Each row has a name. Each piece below is followed by the name of the row it came from, unless a question asks for something else. Each question is about the rows just above it. Places in a row count from 1.

q784: [ 12.5  48.4 -55.4 -45.8  64.0 -30.3  -8.4  -4.0  20.0  32.1]
q616: [ 22.9   7.8  -8.1  60.6  33.5 -65.6  25.8   8.8 -45.2 -14.3]
q603: [  7.1 -24.6  16.0 -35.3  40.4 -37.6 -61.7  58.2  -3.3  25.6]
q180: [-45.3 -13.5  13.1  12.5  48.4 -55.4 -45.8   8.8 -45.1   4.1]
q915: [ 44.9  14.8   5.4 -75.4  20.2 -58.3  18.4 -25.6   8.4   9.3]
Right after [-45.2] comes
[-14.3]
The entry that follows [13.1]:
[12.5]
After [  8.8 -45.2], its row goes on with
[-14.3]
Which row holds [ 12.5  48.4 -55.4 -45.8   8.8 -45.1]?
q180
Put [-65.6 -45.2 -14.3  -8.1   7.8   8.8  22.9  25.8  33.5  60.6] back in order: which row is it?
q616

q294: [-68.1  26.5 -81.5  39.1  11.8  38.8]
q7: [-15.9  -2.2 -81.5  39.1  11.8  -4.5]
q122: [ 36.2  27.1 -45.7 -11.9 -32.2 -39.1]
tags:
[11.9] -> q304
[11.8] -> q447
[-68.1] -> q20
[-32.2] -> q903
Join q294 by its entry at place 5:
q447
which: [-15.9  -2.2 -81.5  39.1  11.8  -4.5]
q7
which: [-68.1  26.5 -81.5  39.1  11.8  38.8]
q294

q414: [ 11.8  19.0 -25.4  40.8  36.4  -3.2 -12.5  -3.5  -3.6   7.1 -10.1  -5.8
  10.7   1.0  15.1  11.2  -7.8   2.2   8.8  10.5   3.9]
q523: [ -4.4 -43.2 -13.5  -9.7  20.4   6.2   2.6  59.7  29.6  -9.0  10.0   7.2
 -36.5   3.5  29.0 -37.7 -48.6   9.0  20.9  10.5 -10.8]
q978: [ -3.1   9.8   2.6   2.1   8.9  -5.2   8.8 -12.2  -4.5  -0.6   0.9   0.0
   3.0 -21.3  22.0  -7.9  -0.8   5.7  -7.4  10.5  14.5]
q881: [-2.6 -1.4 -0.2  5.9  3.7 -1.4 -9.2 -1.0 -2.1  4.3 -7.5 -2.1  6.5  1.9
 10.2  4.7 -5.0  0.6  7.2 10.5  5.6]
q483: [-17.4  20.8  -4.1   8.4  -4.1   7.7  -8.8 -12.5   3.9  14.0 -13.5 -22.7
  -9.5 -32.4  36.4  34.8 -45.2 -38.1  38.2  10.5  20.3]
q2: [ 18.3  -8.7  23.1 -49.3  77.6   6.3  42.1  11.8  19.0 -25.4  40.9  36.4
 -38.7  11.6 -40.8 -60.4  30.9 -15.4 -29.0  10.5  -5.3]
q747: [ -3.1   0.3  -0.1   8.0  -3.5  -2.4 -10.7  -3.4  -2.8   4.9  -8.7  -2.8
   7.7   1.7  12.0   7.3  -6.2   2.3   6.4  10.5  12.4]
q237: [-10.9  11.8  -4.0   4.9  77.6   6.3  42.1  11.8  19.1   8.3  -8.8 -13.2
  -7.0 -21.3  22.0  21.1 -27.4 -19.9  19.4  10.5 -21.1]
q70: [-5.0 -2.1 -1.4 10.5  0.6  4.3 -1.4 -1.0  3.7 -7.5 -2.1  5.6  7.2 -2.6
 -0.2 -9.2 10.2  6.5  6.0  1.9  4.7]
Where do [ 11.8  19.0 -25.4  40.9  36.4] appear?
q2
The rest of the row after [77.6  6.3 42.1 11.8 19.0]:
[-25.4  40.9  36.4 -38.7  11.6 -40.8 -60.4  30.9 -15.4 -29.0  10.5  -5.3]
[ 4.3  4.7  6.5  5.6 -7.5  7.2 -1.4 -9.2 10.5 -2.1  0.6  3.7  1.9 10.2
 -2.6 -1.0 -5.0  6.0 -2.1 -0.2 -1.4] is which row reordered?
q70
The entry that follows [38.2]:
[10.5]
[-1.4 10.2 -1.4  0.6 -1.0  3.7 10.5  5.9  7.2 -2.6 -9.2  6.5 -7.5  4.3
  1.9 -2.1  5.6 -2.1 -5.0  4.7 -0.2] is which row reordered?
q881
Where do [-10.9  11.8  -4.0   4.9  77.6   6.3  42.1  11.8  19.1   8.3  -8.8 -13.2
  -7.0 -21.3  22.0  21.1 -27.4 -19.9  19.4  10.5 -21.1] appear?
q237
which: [-1.0 -2.1  4.3 -7.5 -2.1  6.5  1.9 10.2]
q881

q123: [ -3.2 -60.5 -34.0  11.0 -18.8 -16.6 -16.0  15.5 -11.5  25.9]
q628: [ -2.9 -60.7 -19.0  10.7 -34.5 -17.7 -62.8 -43.9   0.9 -14.6]
q149: [ -3.2 -60.5 -18.8  11.0 -34.0 -16.6 -63.3 -44.1   1.3 -14.5]
q739: [ -0.5 -62.5 -18.6   8.0 -34.4 -20.9 -57.7 -40.4  -0.6 -12.5]
which: [ -3.2 -60.5 -18.8  11.0 -34.0 -16.6]
q149
tags:
[-60.4] -> q608
[-62.4] -> q534
[8.0] -> q311
[-62.6] -> q821
[8.1] -> q604
[-62.5] -> q411
[-60.5] -> q346
The tag of q739, keyed by place 2:
q411

q730: [ 21.6   8.8  42.1  17.8 -73.0  19.9]
q404: [-17.8 -52.1   6.7  78.8 -77.1  51.9]
q754: [-17.8  51.9 -77.1   6.7 -52.0  78.8]
tags:
[51.9] -> q572
[19.9] -> q546
[-52.1] -> q51
Join q404 by its entry at place 6:
q572
[ 78.8 -52.0   6.7 -77.1  51.9 -17.8] is which row reordered?
q754

q343: [ -6.7   0.9 -13.0 -15.3   3.3 -11.2]
q976: [12.9 -1.8 24.9 29.3 -6.4 21.4]
q256: [15.1 -2.1 29.1 34.2 -7.5 25.0]
q124: [12.9 -1.8 24.9 21.6 -4.7 15.8]
q286: [ 15.1  -2.1 -53.2  34.2  -7.5  25.0]
The entry that follows [29.3]:
[-6.4]
[-15.3 -13.0 -11.2  -6.7   0.9   3.3] is which row reordered?
q343
The entry that follows [29.1]:
[34.2]
Table of tags by key:
[0.9] -> q744
[-2.1] -> q271
[-7.5] -> q186
The tag of q286, keyed by place 2:
q271

q144: [-13.1   3.6   8.1   9.4  25.6   3.5  -3.4]
q558: [ -2.3  -0.1  11.8  -0.4 -18.5 -24.3  19.6]
q408: [-37.5   2.7  -9.0 -39.8 -41.7  49.8  -2.7]
q892: [-28.9  -0.3 -23.0 -34.1 -13.6  63.3 -16.5]
q445: [-32.5 -17.6 -39.4 -31.6  24.7  33.0  26.5]
Which row holds [-32.5 -17.6 -39.4 -31.6]?
q445
Right after [-32.5] comes
[-17.6]

